Here is a tiny trained network, its code and every weight. The questions are about switching its units off for an input and a class, where a switched-off unit gives its printed mean instead of its output.

import numpy as np


def w(rows, s, z=0):
    codes = np.array(rows[::2]) - 128.0
    scale = np.full(codes.shape[1], s)
    scale[-1] = z or s
    return codes * scale


def f(y):
    return y / 2 * (1 + np.tanh(0.7978845608 * (y + 0.044715 * y**3)))


def log_softmax(a):
    a = a - a.max(-1, keepdims=True)
    return a - np.log(np.exp(a).sum(-1, keepdims=True))


def net(x, mask):
    res = np.array(x, float).reshape(1, 7) / 4 @ E
    y = f(res @ A[0][:, :-1].T + A[0][:, -1])
    res = res + np.where(mask, y, B[0][:, -1]) @ B[0][:, :-1]
    return log_softmax(res[-1] @ U[:, :-1].T + U[:, -1])


A, B = {}, {}
E = w([
[130,126,122,142,129,122,131],'x0',
[188,181,74,127,154,56,255],'x1',
[115,229,168,109,171,142,148],'x2',
[109,127,152,121,137,126,116],'x3',
[134,124,129,132,133,128,133],'x4',
[137,130,126,133,128,119,128],'x5',
[138,32,137,170,126,93,25],'x6',
],0.0077)
A[0] = w([
[149,179,137,102,187,110,156,1],'neuron 0',
[166,153,115,88,194,124,157,2],'neuron 1',
[121,93,113,170,140,145,118,15],'neuron 2',
[101,26,106,128,146,137,111,91],'neuron 3',
[118,67,170,154,121,122,140,44],'neuron 4',
[174,221,166,98,181,126,151,85],'neuron 5',
[144,65,187,103,127,135,93,99],'neuron 6',
[96,88,101,167,101,104,92,36],'neuron 7',
[202,95,105,129,95,6,161,91],'neuron 8',
],0.011,0.0054)
B[0] = w([
[254,62,103,117,235,201,148,180],'neuron 0',
[158,205,39,83,228,210,51,166],'neuron 1',
[216,174,29,68,147,83,75,128],'neuron 2',
[92,38,57,107,170,32,64,219],'neuron 3',
[182,213,64,152,192,161,125,144],'neuron 4',
[84,39,106,205,202,241,162,253],'neuron 5',
[133,115,185,76,141,38,133,203],'neuron 6',
[125,152,19,108,204,84,19,175],'neuron 7',
[112,135,132,162,73,98,226,233],'neuron 8',
],0.0084,0.0062)
U = w([
[27,118,134,77,1,111,117,245],'0',
[86,173,172,119,73,183,196,217],'1',
[140,167,16,26,174,160,93,1],'2',
],0.0087,0.0061)

Each question gives the input, the list of numbers given to net, and the class t.
The units are the neurons (one row each of A and B). Each row of codes is followed by its name. A weight is (code - 128) times the scale printed after its matrix; where a second scale follows, it is the last column's (A, B and U).
mask holds one flag per neuron, in row order. A switched-off neuron (its flag False) gives its mean, the last column of its row in B, instead of its output. The means were averaged over made-up inputs and are rounded, as every weight is.
A unit's drop is (log p(t) with every unit on - log p(t) with that unit switched off) / (log p(t) with every unit on - log p(t) with every unit switched off).
The circuit of an input: a set's keep is (log p(t) with only the set's units on - log p(t) with every unit switched off) / (log p(t) with every unit on - log p(t) with every unit switched off). Starting from all 9 units, units are removed one at a time, each time the one whose removal leaves the highest keep (on an exact tie, the one counted first), for as long as the keep stays at least 0.8.
units of the circuit, in order: the units of the circuit, biggest drop first
unit that matters most: the unit with the biggest drop
k most important neurons: the k neurons with the biggest drops, biggest first
drop when u is switched off: that unit's drop, to one decimal
input [7,4,-2,-7,-2,1,2], class 0: unit that matters most -> neuron 5
input [1,5,3,-5,-4,6,5], class 1: units of the circuit, in order -> (neuron 3; neuron 8)
input [4,7,-1,7,-3,8,-1], class 1: units of the circuit, in order -> (neuron 8; neuron 3)
input [0,1,8,-7,-7,-7,5], class 1: units of the circuit, in order -> (neuron 3; neuron 7)
input [-6,-5,-3,8,0,4,3], class 2: 3 most important neurons -> (neuron 7; neuron 4; neuron 8)
input [3,-1,-6,-1,1,6,5], class 2: 4 most important neurons -> (neuron 7; neuron 4; neuron 2; neuron 3)
input [-2,5,8,-1,-5,-3,8], class 1: units of the circuit, in order -> (neuron 3; neuron 7)
input [-6,7,-6,3,-1,6,-4], class 1: 2 most important neurons -> (neuron 8; neuron 3)
input [2,-7,-3,-4,-7,7,1], class 2: 3 most important neurons -> (neuron 7; neuron 8; neuron 4)
input [-8,5,5,7,8,0,-7], class 2: 2 most important neurons -> (neuron 1; neuron 0)
input [8,5,-1,2,-2,7,8], class 0: drop when neuron 8 is switched off -> 0.2
input [8,6,-5,-4,1,1,2], class 0: drop when neuron 5 is switched off -> 0.3
input [-8,5,1,-8,4,-5,6], class 1: drop when neuron 4 is switched off -> -0.1
input [-7,8,1,2,-1,7,2], class 1: unit that matters most -> neuron 8
